Below are the code and all the weights of a small trained network. Each question names an input and a class and asks about switching units off, where a switched-off unit gives its printed mean instead of its output.

import numpy as np


def w(rows, s, z=0):
    codes = np.array(rows[::2]) - 128.0
    scale = np.full(codes.shape[1], s)
    scale[-1] = z or s
    return codes * scale


def f(y):
    return np.maximum(y, 0)


def log_softmax(a):
    a = a - a.max(-1, keepdims=True)
    return a - np.log(np.exp(a).sum(-1, keepdims=True))


def net(x, mask):
    res = np.array(x, float).reshape(1, 2) / 4 @ E
    y = f(res @ A[0][:, :-1].T + A[0][:, -1])
    res = res + np.where(mask, y, B[0][:, -1]) @ B[0][:, :-1]
    return log_softmax(res[-1] @ U[:, :-1].T + U[:, -1])


A, B = {}, {}
E = w([
[111,71,126,254],'x0',
[224,146,20,141],'x1',
],0.0097)
A[0] = w([
[181,113,41,133,63],'N0',
[57,107,83,230,92],'N1',
[132,184,123,39,82],'N2',
[142,96,130,79,218],'N3',
[136,87,117,126,248],'N4',
[98,63,81,195,91],'N5',
[51,62,214,132,52],'N6',
[161,88,166,192,90],'N7',
[107,156,121,171,109],'N8',
[118,120,64,122,153],'N9',
[156,146,146,66,89],'N10',
[153,46,145,202,99],'N11',
[80,121,89,100,246],'N12',
[143,152,69,134,145],'N13',
[77,163,160,130,76],'N14',
[71,53,202,102,123],'N15',
[145,76,149,217,108],'N16',
[186,122,109,135,129],'N17',
[145,161,125,24,99],'N18',
[101,171,115,69,78],'N19',
[107,209,113,129,101],'N20',
[196,120,60,141,97],'N21',
[92,132,99,158,96],'N22',
[43,98,236,104,78],'N23',
[250,144,32,165,69],'N24',
[155,59,155,175,88],'N25',
[154,135,113,61,77],'N26',
[140,77,103,212,86],'N27',
],0.013,0.011)
B[0] = w([
[175,211,210,105,184],'N0',
[99,149,98,106,203],'N1',
[76,157,87,81,190],'N2',
[95,82,109,163,218],'N3',
[134,1,56,209,248],'N4',
[93,139,107,93,187],'N5',
[146,152,173,121,214],'N6',
[82,156,107,99,168],'N7',
[103,147,106,124,144],'N8',
[135,125,147,149,175],'N9',
[75,180,80,78,165],'N10',
[91,159,93,88,195],'N11',
[119,63,98,174,246],'N12',
[142,146,149,168,186],'N13',
[151,177,152,110,156],'N14',
[196,170,173,157,228],'N15',
[65,159,75,95,201],'N16',
[164,146,138,146,174],'N17',
[86,128,71,83,201],'N18',
[100,193,100,78,162],'N19',
[117,138,141,106,141],'N20',
[164,165,196,146,197],'N21',
[111,143,122,119,140],'N22',
[188,181,192,131,243],'N23',
[177,190,186,131,237],'N24',
[90,187,107,73,165],'N25',
[98,198,120,99,160],'N26',
[82,157,112,85,190],'N27',
],0.013,0.011)
U = w([
[64,168,40,4,47],'0',
[205,183,235,108,98],'1',
[133,8,54,190,252],'2',
],0.015,0.0037)

Each question gives the input, the list of numbers given to net, and the class t.
The units are the neurons (one row each of A and B). Each row of codes is followed by its name. A weight is (code - 128) times the scale printed after its matrix; where a second scale follows, it is the last column's (A, B and U).
mask holds one flag per neuron, in row order. A switched-off neuron (its flag False) gives its mean, the last column of its row in B, instead of its output. The means were averaged over made-up inputs and are rounded, as every weight is.
A unit's drop is (log p(t) with every unit on - log p(t) with that unit switched off) / (log p(t) with every unit on - log p(t) with every unit switched off).
unit that matters most: the unit with the biggest drop
k most important neurons: the k neurons with the biggest drops, biggest first
drop of u: that unit's drop, to one decimal
input [-2,-3], class 2: unit that matters most : N24
input [6,7], class 1: 2 most important neurons : [N24 N21]
input [8,8], class 0: 4 most important neurons : [N16 N27 N11 N5]
input [2,-3], class 2: 2 most important neurons : [N24 N0]
input [7,-7], class 0: 2 most important neurons : [N16 N11]
input [-3,-4], class 1: 2 most important neurons : [N23 N4]
input [-1,4], class 1: 3 most important neurons : [N24 N0 N21]
input [6,8], class 1: 2 most important neurons : [N24 N21]
input [2,1], class 2: drop of N5 : 0.0
input [-7,8], class 1: drop of N21 : 1.0
input [4,0], class 0: drop of N11 : 0.2
